Each row has a name. After each piece below comes the name of the row it's from, unless a question asks for something else. Each question is about the rows just above it.

K_872: [-2.16  4.18  3.28 -0.08  0.59  1.20  0.61  5.48  2.36]
K_160: [-2.16  0.61  3.28  7.22  1.10  1.20  0.61  0.27  2.36]
K_649: [-0.72  3.50  0.41 -0.76  0.59 -4.05  1.35  0.27 -3.06]
K_347: [-2.16  2.08  7.13 -3.87 -1.15  1.20 -0.87  0.27  2.36]
K_706: [ 0.41  0.41  0.41 -0.76 -0.72  3.50  0.41  0.27  2.36]
K_809: [ 4.17  3.28 -0.08  0.59  1.20  0.61  0.61  0.27  2.36]
K_765: [-2.03  3.65 -1.29 -2.26  0.31 -3.33  0.31  0.27 -2.97]
Which value appears more than once in K_765?	[0.31]
Which row holds this, read backwards? [ 0.61  1.20  0.59 -0.08  3.28  4.18]	K_872
Repeated in K_160:	[0.61]
Which row holds this, read backwards? [ 1.35 -4.05  0.59 -0.76  0.41  3.50 -0.72]	K_649
Which row holds this, read backwards? [ 0.27  1.35 -4.05  0.59 -0.76  0.41]	K_649
Which row holds this, read backwards? [ 0.27  0.61  0.61  1.20  0.59 -0.08]	K_809
Repeated in K_706:	[0.41]

K_849: [ 0.93  3.21 -4.74 -0.61  2.75  2.75 -3.84  1.71 -3.91 -1.75 -2.93]
K_159: [-1.90 -7.22 -3.25 -1.94 -1.55 -3.28  1.32 -3.28  1.84  1.98 -3.28]
K_463: [ 4.11  0.30 -2.97 -4.01 -0.08  3.85 -4.82 -0.05  3.50  0.14  4.51]
K_597: [ 0.14  4.11  0.30 -2.97 -4.01 -0.08  0.14 -4.82 -0.05  3.51  0.14]
Which row holds this, read backwards? [ 0.14  3.51 -0.05 -4.82  0.14 -0.08 -4.01 -2.97  0.30  4.11]	K_597
Repeated in K_597:	[0.14]
Repeated in K_159:	[-3.28]

K_81: [-5.88 -5.34 -6.03 -4.50  5.24  3.09  5.01 -0.77 -5.02  1.72]
K_638: [-5.09 -5.98 -6.11 -3.81  4.93  4.15  5.76 -0.04 -4.64  2.03]
K_448: [ 6.26  5.21  6.10  5.72 -6.08 -5.14 -5.54  2.01  5.73 -2.83]
K_394: [ 6.26  5.21  6.10  5.72 -6.08 -5.14 -5.54  2.01  5.73  2.64]
K_509: [ 4.61  5.18  5.80  4.37 -4.24 -2.66 -4.65  0.11  4.66 -2.03]
K_61: [-4.80 -4.46 -5.47 -5.98  5.12  3.67  4.61 -0.10 -5.42  0.03]
K_440: [-4.83 -5.82 -5.11 -4.95  5.42  4.24  6.41 -1.86 -5.42  2.00]
Which row holds [-5.02 -0.77  5.01  3.09  5.24 -4.50 -6.03] read backwards?	K_81
Which row holds this, read backwards? [ 0.03 -5.42]	K_61

K_795: [ 1.58  0.10 -1.10  0.53  2.00 -0.98 -0.61 -1.12 -0.05 -1.52  0.49 -0.60
 -0.04  0.23  0.50 -0.72  0.53  0.30 -0.44]
K_925: [-0.07  0.14 -0.08  0.44  0.62  0.32  0.31 -0.34 -0.57 -0.89 -0.26  0.20
  0.32  0.36 -0.34 -0.24 -0.70 -0.10 -0.10]
K_807: [ 1.58  0.10 -1.10  0.53  2.00 -0.98 -0.61 -1.12 -0.05 -3.39  2.75 -0.60
 -0.04  0.23  0.50 -0.72  0.53  0.30 -0.44]
K_131: [-1.58 -1.65  0.67  0.55 -0.21  1.82 -0.43  0.56 -0.31  2.78 -2.04  0.36
 -1.67 -0.50 -0.06  0.85 -3.47 -1.06 -0.91]
K_129: [-0.10  0.60 -0.39  0.35  1.49 -0.92  0.33  0.20 -0.41 -1.00 -0.88  0.19
  0.38  0.06 -0.11 -0.58  0.17  0.82 -0.02]
K_981: [-0.07  0.14 -0.08  0.44 -1.64  0.32  0.31 -0.34 -0.43 -0.89 -0.26  0.20
  0.32  0.36  0.35 -0.24 -0.70 -0.10 -0.10]
K_635: [ 0.32  1.24  0.09 -0.94 -0.33 -1.33  0.78 -0.72  1.05 -1.93  1.01 -1.25
  0.92 -0.49 -0.64 -0.76  0.62  0.74  0.40]
Which row holds [-0.89 -0.57] read backwards?	K_925
Repeated in K_807:	[0.53]

K_275: [ 4.75  1.36  0.97 -5.13]
K_137: [ 0.21  7.14 -1.82  4.26]
K_858: [ 8.99 -4.03  0.07 -0.89]
K_820: [ 4.65  1.49 -1.51 -1.46]
K_750: [ 8.18 -1.82  7.14  1.42]
K_150: [ 4.37  1.85 -5.21  0.19]
K_625: [ 7.04 -1.55  5.19  2.61]
K_449: [ 7.70 -2.39  7.70  7.70]
K_894: [ 6.30 -0.60 -4.14  0.48]
K_251: [4.41 1.80 5.26 3.13]
K_538: [ 5.07  0.96  4.89 -5.82]
Which row holds [ 0.21  7.14 -1.82  4.26]?	K_137
Which row holds this, read backwards? [1.80 4.41]	K_251
Which row holds this, read backwards? [1.49 4.65]	K_820
The value that K_449 holds more than once:	[7.70]

K_71: [ 0.13 -4.90 -6.53 -0.22 -1.23  4.45  2.98  4.61 -1.99  1.31 -0.40 -1.46
 -2.57  4.13]
K_346: [-1.08 -6.19  2.28 -4.26 -5.71  2.45 -1.28  2.10 -1.38 -5.71 -1.08 -2.33
 -4.07 -1.97]
K_724: [-4.26 -1.35 -2.52  4.33  2.74 -1.35  3.26 -1.35  0.42 -6.39  3.25  2.62
 -4.14  2.81]
K_140: [ 1.22 -6.19  2.28 -4.26 -1.38  2.45 -3.83 -5.71  2.10 -1.28  1.46 -0.11
  0.62  2.86]
K_979: [ 1.22 -6.19  2.28 -4.26 -1.38  2.45 -3.83 -5.71  2.10 -1.28  1.46 -2.11
 -3.87 -1.92]
Repeated in K_724:	[-1.35]
find: [ 1.22 -6.19  2.28 -4.26 -1.38  2.45 -3.83 -5.71  2.10 -1.28  1.46 -2.11
 -3.87 -1.92]	K_979
Which row holds [-1.08 -6.19  2.28 -4.26 -5.71  2.45 -1.28  2.10 -1.38 -5.71 -1.08 -2.33
 -4.07 -1.97]?	K_346
The row with [-4.26 -1.35 -2.52  4.33  2.74 -1.35  3.26 -1.35  0.42 -6.39  3.25  2.62
 -4.14  2.81] is	K_724
Which row holds this, read backwards? [-4.07 -2.33 -1.08 -5.71 -1.38  2.10]	K_346

